Below is a small trained network, with its code and all its weights. Each question gives an input and a target symbol and asks what happens when units are switched off, that is, made to give their printed mean instead of their output.

import numpy as np


def w(rows, s, z=0):
    codes = np.array(rows[::2]) - 128.0
    scale = np.full(codes.shape[1], s)
    scale[-1] = z or s
    return codes * scale


def f(y):
    return np.maximum(y, 0)


def softmax(a):
    e = np.exp(a - a.max(-1, keepdims=True))
    return e / e.sum(-1, keepdims=True)


def log_softmax(a):
    a = a - a.max(-1, keepdims=True)
    return a - np.log(np.exp(a).sum(-1, keepdims=True))


def net(x, mask):
    ids = ['αβγζημξπσφψω'.index(c) for c in x.split()]
    T = len(ids)
    res = E[ids] + P[:T]
    u = 0
    for l in range(2):
        q, k, v = (res @ M[l].T for M in (Q, K, V))
        z = softmax(np.where(np.tri(T) > 0, q @ k.T / 3**0.5, -1e9)) @ v
        res = res + np.where(mask[u], z, O[l][:, -1]) @ O[l][:, :-1]
        u += 1
        y = f(res @ A[l][:, :-1].T + A[l][:, -1])
        res = res + np.where(mask[u : u + 8], y, B[l][:, -1]) @ B[l][:, :-1]
        u += 8
    return log_softmax(res[-1] @ U[:, :-1].T + U[:, -1])


Q, K, V, O, A, B = {}, {}, {}, {}, {}, {}
E = w([
[130,128,61,188],'α',
[159,129,116,158],'β',
[169,139,138,153],'γ',
[168,146,174,137],'ζ',
[139,12,209,89],'η',
[159,136,150,152],'μ',
[202,206,215,3],'ξ',
[33,30,195,25],'π',
[46,114,105,135],'σ',
[166,165,179,117],'φ',
[195,150,130,184],'ψ',
[80,138,168,113],'ω',
],0.0063)
P = w([
[110,113,89,210],'0',
[116,131,210,155],'1',
[110,140,84,98],'2',
[128,114,226,137],'3',
[133,147,81,78],'4',
[140,108,241,123],'5',
[148,150,77,59],'6',
[153,101,253,119],'7',
[163,152,80,45],'8',
[154,95,255,111],'9',
[173,153,70,46],'10',
[138,77,237,141],'11',
],0.0079)
Q[0] = w([
[109,209,2,98],'0.h0',
[159,224,3,55],'0.h0',
[185,181,72,78],'0.h0',
],0.0099)
K[0] = w([
[138,75,213,2],'0.h0',
[159,125,177,26],'0.h0',
[183,145,139,45],'0.h0',
],0.0093)
V[0] = w([
[12,7,158,104],'0.h0',
[93,3,101,179],'0.h0',
[128,24,73,186],'0.h0',
],0.0062)
O[0] = w([
[175,71,68,2,164],'0.h0',
[198,49,104,123,254],'0.h0',
[194,64,104,162,213],'0.h0',
],0.008,0.00044)
A[0] = w([
[88,119,159,127,215],'0.n0',
[217,77,86,174,46],'0.n1',
[194,53,148,74,251],'0.n2',
[82,175,48,133,249],'0.n3',
[58,155,103,88,161],'0.n4',
[177,62,88,70,213],'0.n5',
[142,119,186,255,252],'0.n6',
[172,61,52,72,216],'0.n7',
],0.006,0.0029)
B[0] = w([
[128,161,153,64,188],'0.n0',
[202,25,37,229,142],'0.n1',
[219,71,158,74,255],'0.n2',
[37,225,101,110,182],'0.n3',
[117,168,86,82,160],'0.n4',
[222,70,74,62,202],'0.n5',
[107,119,253,191,236],'0.n6',
[230,20,7,48,193],'0.n7',
],0.0049,0.0046)
Q[1] = w([
[85,158,18,121],'1.h0',
[173,93,244,134],'1.h0',
[161,99,254,161],'1.h0',
],0.0078)
K[1] = w([
[58,227,137,24],'1.h0',
[186,56,118,203],'1.h0',
[209,53,118,255],'1.h0',
],0.0075)
V[1] = w([
[102,167,229,30],'1.h0',
[86,177,240,26],'1.h0',
[158,69,33,2],'1.h0',
],0.0068)
O[1] = w([
[97,166,150,29,55],'1.h0',
[99,172,153,45,27],'1.h0',
[95,105,1,127,253],'1.h0',
],0.0076,0.005)
A[1] = w([
[11,220,114,116,133],'1.n0',
[139,163,100,67,164],'1.n1',
[48,146,71,178,181],'1.n2',
[166,169,170,160,212],'1.n3',
[3,198,105,125,162],'1.n4',
[144,150,196,160,239],'1.n5',
[181,119,108,84,173],'1.n6',
[100,80,29,137,4],'1.n7',
],0.0061,0.0038)
B[1] = w([
[191,161,152,193,192],'1.n0',
[187,138,109,124,223],'1.n1',
[105,193,109,177,188],'1.n2',
[71,127,149,91,226],'1.n3',
[199,166,157,193,188],'1.n4',
[78,145,165,66,254],'1.n5',
[165,129,96,102,222],'1.n6',
[54,255,140,113,253],'1.n7',
],0.0086,0.0051)
U = w([
[151,95,136,157,103],'α',
[234,75,129,190,14],'β',
[191,204,197,179,116],'γ',
[254,89,69,91,225],'ζ',
[22,174,152,73,111],'η',
[128,109,85,14,250],'μ',
[21,126,165,54,146],'ξ',
[109,154,88,211,73],'π',
[119,105,139,136,100],'σ',
[48,177,86,155,36],'φ',
[79,114,151,105,130],'ψ',
[107,110,148,146,140],'ω',
],0.0047,0.0019)

Each question gives the input, a string of symbols that net reads in full, and the target symbol t.
The units are the heads (3 rows each of Q, K, V and O) and the neurons (one row each of A and B). Each row of codes is followed by its name. A weight is (code - 128) times the scale printed after its matrix; where a second scale follows, it is the last column's (O, A, B and U).
mask holds one flag per unit, layer by layer, with each layer's heads first. A switched-off unit (its flag False) gives its mean, the last column of its rows in O or B, instead of its output. The means were averaged over made-up inputs and are rounded, as every weight is.
A unit's drop is (log p(t) with every unit on - log p(t) with that unit switched off) / (log p(t) with every unit on - log p(t) with every unit switched off).
The circuit of an input: a set's keep is (log p(t) with only the set's units on - log p(t) with every unit switched off) / (log p(t) with every unit on - log p(t) with every unit switched off). Starting from the 12 units with the biggest drops (on a tie, the unit counted first), units are removed one at a time, each time the one whose removal leaves the highest keep (on an exact tie, the one counted first), for as long as the keep stays at least 0.8.
circuit, biggest first: the units of the circuit, biggest drop first
unit that matters most: the unit with the biggest drop
top k neurons: the k neurons with the biggest drops, biggest first
top k neurons in layer l: the k neurons of layer l with the biggest drops, biggest first
drop when u is switched off: that unit's drop, to one decimal
input π η α η β μ ξ γ β σ σ σ, target φ: top 4 neurons in layer 0 -> (0.n7, 0.n5, 0.n1, 0.n2)
input η ζ η σ ξ ψ φ φ ψ α, target π: top 3 neurons in layer 0 -> (0.n7, 0.n1, 0.n5)
input α φ σ ω, target β: circuit, biggest first -> (0.h0, 1.h0, 0.n1)
input ω β α ψ α π ω, target μ: circuit, biggest first -> (0.h0, 1.h0, 0.n7, 0.n6)
input π ψ ζ ω η β γ α α φ ψ ω, target φ: top 2 neurons -> (0.n7, 1.n7)
input σ α η α η γ, target ζ: unit that matters most -> 0.h0
input π ω ζ ζ, target φ: top 4 neurons -> (1.n7, 0.n7, 0.n5, 1.n2)
input ψ ψ π σ ω η γ, target μ: circuit, biggest first -> (1.h0, 0.h0, 0.n6, 0.n7)
input ξ γ σ, target γ: top 2 neurons -> (1.n4, 1.n0)
input η ζ σ σ γ ζ π ζ η ψ, target π: top 3 neurons -> (0.n7, 1.n7, 0.n1)
input π η ξ α, target φ: top 2 neurons -> (1.n7, 0.n7)
input ξ μ μ α φ ζ φ, target γ: top 3 neurons -> (1.n0, 1.n4, 0.n7)
input α μ π ω ω α ζ ψ φ ξ, target β: top 3 neurons -> (0.n1, 1.n7, 0.n7)
input φ φ μ φ ψ σ ζ γ σ γ, target ξ: top neuron -> (1.n5)
input π η φ π α π ω φ ω, target μ: top 2 neurons in layer 0 -> (0.n7, 0.n5)
input ζ ψ ψ ξ ω α α σ α, target γ: drop when 0.n5 is switched off -> 0.1
input η β φ α η α, target π: drop when 1.h0 is switched off -> 1.2
input μ η ξ ξ γ ζ ξ ξ ω ζ β, target γ: drop when 0.h0 is switched off -> 1.7
